Each row has a class, written after it.
[  61   45   -8  -30  -12    2   22   -6   33   45  -33    0   -1  -47
  -61  -56   57  -51  105   25  -38  -36  -32  -11 -104  -50   85   -3
  -19   68   53    5]
Z295
[  40    8  -47  -46 -108  -44    6   72   -3  -20  -47   31   29    8
  -57  -56  -41   29    2    0  -10   29   -3   80  -11  -14   85  -75
  -27   77   42  -43]
Z341
[ 51  38  11 -41 -26   4  18   5  66  15 -30  12  -5 -60 -63 -46  54 -39
 100  15 -24 -31 -39   9 -76 -45  63  -1 -37  83  55  -8]
Z657
[ 60 -21  -3 -21  70 -36 -58  11  24  14 -54  56   9  29 -48 -44   4   7
 -57  59 -77 -62 -25 -16 -32  34 -16 -53 -18  21  25   4]
Z144
[ 73  -7 -10 -25  47 -51 -32  20  39 -18 -59  28  12  22 -37 -61   3  -2
 -25  53 -78 -60 -19 -36 -46  31  -3 -30 -19  31  28   1]
Z513
[ 46  80  50 -18  16  60 -26   4 110 -90 -30  31 -30 -82 -13  -7 -42 -22
  25  16  -4 -13 -19 -15  35  -2  -5  40 -11  -2 -12 -38]
Z341
[  33   44   47  -16   30   49  -21  -19   94 -102  -25   39  -43  -96
    3   19  -42  -48   16   21  -10  -23    6  -14   42  -15   26   25
  -20    4   -6  -33]
Z295
[  53    9  -39  -53 -103  -46   15   85    0  -53  -33   24   32   -2
  -49  -37  -38   23  -17    3   -9   34    9   96   -5  -12   88  -56
  -41   94   33  -67]
Z657
[ 83  -1 -27 -19  38 -36 -38  14  29  -4 -63  12  15  16 -56 -45   5   0
 -25  61 -72 -67 -13 -24 -31  28  -8 -26 -44  17  16   1]
Z183
[ 58  -1 -15 -48  87 -28 -53  -1  39 -13 -43  79  -7   4 -36 -45 -22 -15
 -71  44 -64 -52 -22  -9 -31  41   7 -42 -34  28  28 -13]
Z144
[ 32  59  45 -21  27  52 -24 -18  92 -91 -34  12 -30 -78  -7   1 -24 -38
  37  25 -11 -23  -8 -25  55   9  13  40  -9  11  -4 -46]
Z436
[ 37  75  53 -16  14  67 -27  10  89 -90 -42  28 -23 -68  -7   8 -47 -34
 -10  18  -8  -9  -8  -5  66   3   6  49   2   2 -15 -53]
Z436
[ 32  33  38 -33  18  49 -34 -28  92 -87 -42  25 -24 -85 -12  -4 -44 -28
  35  32   1 -15 -12 -19  50 -10  21  35  -3  10  -3 -48]
Z690
[ 42  33 -17 -44 -31   8  20   4  55  36 -46  12   0 -59 -66 -51  63 -48
 112  21 -34 -29 -55  11 -76 -64  67 -24 -14  87  58 -13]
Z144
[ 30 -21 -43 -46 -74 -50 -22  85   4 -46 -43  34   5   5 -58 -48 -34  29
 -12 -22  -8  22  -8  94  11  -9  63 -70 -38  57  27 -47]
Z436
[ 49  -5 -46 -45 -98 -42 -10  87   9 -38 -58  47   9  -6 -67 -62 -43  31
  -7 -14  -4  22  -8  99 -21 -20  69 -87 -28  53  32 -37]
Z341
[ 63  46 -24 -45 -36  12  33  12  48  25 -49   5  -2 -56 -57 -59  57 -34
 111  22 -38 -35 -40  -2 -97 -49  53   5  -6  72  54   3]
Z97
[ 62   3 -41 -36 -96 -48  13  87  -8 -41 -72  44  21  -1 -64 -83 -43  30
 -20   2 -17  10 -12  73  11 -13  87 -82 -28  83  26 -29]
Z513
[ 49  -1 -45 -26 -75 -49  -7  77   0 -48 -54  49  -5  -4 -59 -54 -28  27
 -26 -16 -18  15  -2  97  -7 -26  86 -75 -44  36  25 -29]
Z295
[ 47  74  49 -15  20  69 -30  11  94 -93 -46  35 -23 -77 -18   4 -42 -39
  -7  21 -15 -15 -10  -8  49   1   8  43  -4   3 -11 -49]
Z436
[ 75   4 -13 -24  60 -42 -51  15  46  19 -56  31   8  22 -50 -49   9   5
 -20  56 -75 -54 -19 -24 -69  27  -7 -40 -26  14  42   1]
Z341
[ 30  70  55  -5  24  69 -32  -1  73 -79 -29  36 -26 -81  -6   3 -47 -33
 -16  23 -22 -13  -2 -29  49 -23  26  68 -11  15 -11 -30]
Z295
[ 33  35  48  -9  15  39 -24   0  83 -99 -44  23 -26 -81  -7 -11 -56 -46
   5  19 -16 -39  -6 -32  52   1  21  23 -16  37  -7 -40]
Z513
[  51    0  -54  -52 -105  -49  -14   87   -2  -50  -60   38   19    6
  -74  -68  -44   37    6   -8   -4   22   -3   98  -16  -10   76  -91
  -26   54   27  -42]
Z341
[ 44  43  33 -26 -16   7  29   4  49  16 -31  10  -3 -56 -63 -52  47 -35
 103  10 -14 -38 -52   1 -94 -32  67   3 -23  72  40   0]
Z657
[ 50  49  55 -19  12  67 -17   5  88 -92 -37  37 -26 -88  -6  -4 -41 -30
  -6  25 -13 -18 -25  -2  59   0   3  25   6  40 -17 -49]
Z144
[ 51  53  13 -31 -14   7  32 -15  35  46 -17   8 -28 -74 -68 -68  59 -30
 114   7 -11 -25 -53  12 -88 -49  94  -1 -32  81  48   9]
Z295
[ 71  -6 -19 -18  22 -18 -42  24  29 -23 -76  28  21  -1 -63 -42  10   0
 -36  57 -79 -60 -24 -29 -38   9 -11  -4 -33  24  20  17]
Z183
[-34 -43 -52  22 -23 -13  41  37  50 -94 -56  -1  68 -19 -13 -24  16  30
  -2  34 -50  41 -34 -73  18 -36 -15   5  -5  34  54 -30]
Z144
[ 79  -7  -9 -25  56 -36 -48  27  47  -5 -52  42  21  16 -53 -35  22   0
 -46  60 -86 -50  -7 -25 -59  17  -9 -25 -42  35  42   3]
Z657
[  63    4  -57  -50 -111  -30   21   70   -8  -35  -56   16   22  -13
  -62  -62  -42   17  -10   -2    0   17   -9   90   19  -14   79  -56
  -39   88   21  -46]
Z183
[-37 -15 -51  41 -34   6  25  54  65 -78 -81 -10  69 -32 -30 -14   1  32
   8  33 -52  35 -35 -72  19 -79 -23  42 -19  12  43 -18]
Z183
[ 54 -18 -43 -40 -94 -49   0  89  -4 -52 -51  43  13 -16 -43 -73 -56  25
 -25  -7 -17  11 -10  78   2 -20  81 -57 -34  90  24 -34]
Z513
[ 47 -31 -53 -48 -73 -40 -25  96  13 -44 -69  47  -1  -9 -63 -62 -26  27
 -20 -18 -19  21 -11  89  -4 -27  58 -73 -28  51  32 -32]
Z436
[-24 -38 -34  19 -12 -18  12  26  55 -81 -48  -1  66 -19 -23 -34   2  46
  10  36 -40  39 -32 -64   2 -29 -15  37   1  21  50 -36]
Z690
[-58 -37 -75  34 -10 -12  17  17  41 -96 -55 -20  68 -14 -30  -5  -1  43
   4  26 -26  53  -8 -53  20 -36 -24  -3 -22   5  62 -45]
Z97
[ 52  60   9 -32 -42  15  29  -6  35  18 -43  15 -10 -61 -57 -47  41 -24
 105  16 -21 -40 -49  25 -81 -31  67   4  -8  67  43   3]
Z97
[  29   71   50   -7    0   52  -34   21   75 -105  -32   24  -18  -74
    0    2  -54  -25   -3   21  -29  -23  -14  -41   65  -17   23   69
  -25   29  -27  -27]
Z513
[ 29  62  47  -8  10  47 -45  22  73 -93 -31  28 -11 -72  -5   2 -63 -25
  -7  20 -27 -23 -20 -27  60 -20  24  65 -32  38 -18 -33]
Z513
[ 57  63  56 -21  25  71 -35   2 100 -77 -44  24 -44 -85 -23 -15 -36 -32
   7  24  -5 -21 -15 -10  52   0  -2  42  -7  -5 -19 -44]
Z436
[-19 -41 -38  40 -36  -6  34  47  58 -83 -82 -16  73 -20 -27 -47  -1  23
   9  38 -56  29 -28 -99  -4 -53 -11   9   3  33  52 -16]
Z513
[ 53 -24 -33 -37 -62 -45 -13  90  19 -46 -50  47   3 -10 -47 -44 -45  21
 -25 -24  -7  16 -14  98  -5 -23  72 -77 -61  62  30 -39]
Z657
[ 27  70  43 -14  13  69 -20   4  78 -86 -22  39 -27 -84   1  13 -51 -14
  -4  18 -14 -15  -4 -17  64  -8   0  61 -13  22 -13 -31]
Z97
[ 54  64  57 -29  18  75 -23  18  94 -81 -42  28 -35 -77 -20 -14 -36 -41
  -8  16 -10 -13  -7 -18  37   4  -4  41  13  14 -17 -44]
Z436
[ 34  45   9 -58 -40   7  31   2  43  37 -22  22 -15 -66 -58 -66  53 -33
 114  10 -18 -25 -63  22 -69 -50  77  -7  -9 107  44  -8]
Z144
[ 64   3 -13 -37  67 -31 -55   4  56  -2 -52  56   7   5 -52 -58  -8  -8
 -28  44 -67 -49 -16 -22 -63  33  -3 -38 -27  32  50  -4]
Z341
[-35 -28 -37  40 -25  -5   9  44  61 -68 -79  -3  76  -6 -28 -16  -4  32
   2  31 -51  40 -33 -70 -11 -51 -19   7  -1   6  65 -20]
Z341
[  44    0  -62  -41 -106  -37    9   92   -2  -46  -46   36   13  -13
  -52  -52  -50   24  -23  -21   -4   18  -11   92   30  -29   71  -46
  -58   65   14  -36]
Z183
[ 73 -25 -63 -44 -87 -40  -3  87   1 -53 -63  43   3 -26 -47 -62 -54  19
 -20 -20  -1   2 -15 113   8 -21  62 -64 -43  59  13 -31]
Z183
[ 64  -5 -22 -25  69 -25 -56  -1  39 -13 -51  37   4   4 -42 -43 -15 -15
 -40  32 -63 -61 -11 -18 -32  32 -11 -27 -37  25  20   0]
Z183
[ 47   4 -50 -56 -99 -49   6  87  11 -55 -66  51  14  -7 -59 -52 -43  26
  -3  -4  -8  22 -15  94 -25 -20  79 -76 -28  50  36 -37]
Z341
[ 65  50  53 -24  10  67 -39  -9  95 -80 -46  27 -23 -80 -13  -5 -56 -20
   8  33   0  -9 -16   1  48  -6   8  37  11  -1 -20 -51]
Z690
[ 61   7 -54 -31 -78 -45   7  72 -18 -44 -66  47  10  -1 -62 -62 -40  43
  -5  -8  -2   3  -6 110  11   7  73 -91 -28  48  23 -37]
Z97
[ 25   5 -43 -33 -84 -42 -14  95   0 -23 -68  45  11  22 -77 -58 -26  40
 -31 -15 -16  29 -11  88  10 -21  67 -81 -32  36  26 -37]
Z436
[ 53 -16 -45 -38 -70 -45 -14  90  16 -45 -35  35  13  -8 -45 -38 -34  22
 -16 -24 -11  24  -7  93  -2 -27  72 -66 -68  69  32 -41]
Z657
[-59 -27 -72  33 -22  -3  18  31  48 -84 -57 -17  56 -21 -36  -3  13  53
  -5  22 -33  65 -20 -56  24 -59 -24   8 -35   5  61 -31]
Z97
[ 55  -4 -47 -60 -98 -47  -4  88  14 -53 -50  45   9  -5 -46 -62 -53  27
 -18 -22  -6  30 -15 104 -15 -10  74 -69 -29  72  38 -47]
Z341
[ 48  60   0 -43 -27  13  30   8  53  40 -38   2 -11 -54 -67 -68  64 -37
 114   1 -25 -18 -58   2 -73 -42  79   2 -22  82  55  -3]
Z436
[  41  -18  -46  -49  -82  -48    1   77  -10  -41  -65   65   20    0
  -65  -60  -40   32  -21    7  -12   13  -12  100   10   -9   75 -112
  -16   72   24  -43]
Z144
[ 65  -1 -11 -37  79 -27 -76 -19  38  -1 -34  51  12   1 -58 -45 -16   5
 -31  57 -58 -42 -11 -21 -49  38  10 -24 -31  25  29 -16]
Z690
[  50  -26  -49  -41 -102  -45   -8   93    0  -62  -57   37    7  -12
  -50  -65  -46   29  -32  -13  -17   22  -15   75   10  -28   74  -64
  -47   75   20  -25]
Z513
[  38   64   55  -12   34   41  -26   21   86 -100  -27   31  -11  -75
    3   11  -45  -23   19   20  -10  -24   -6   -6   60   -6   15   57
  -19   28  -14  -47]
Z657
[-53 -22 -38  39   3 -11 -10  39  49 -78 -47 -19  56 -10 -24 -18  17  38
   8  15 -48  38 -30 -65  13 -40 -23  49 -15   4  48 -32]
Z436
[  33   54   23  -18    6   51   -1  -19   94 -106  -23    6  -24 -101
    5    5  -46  -45   41   15    1  -28   -4  -20   76   -4   12   50
  -31   35  -12  -50]
Z183
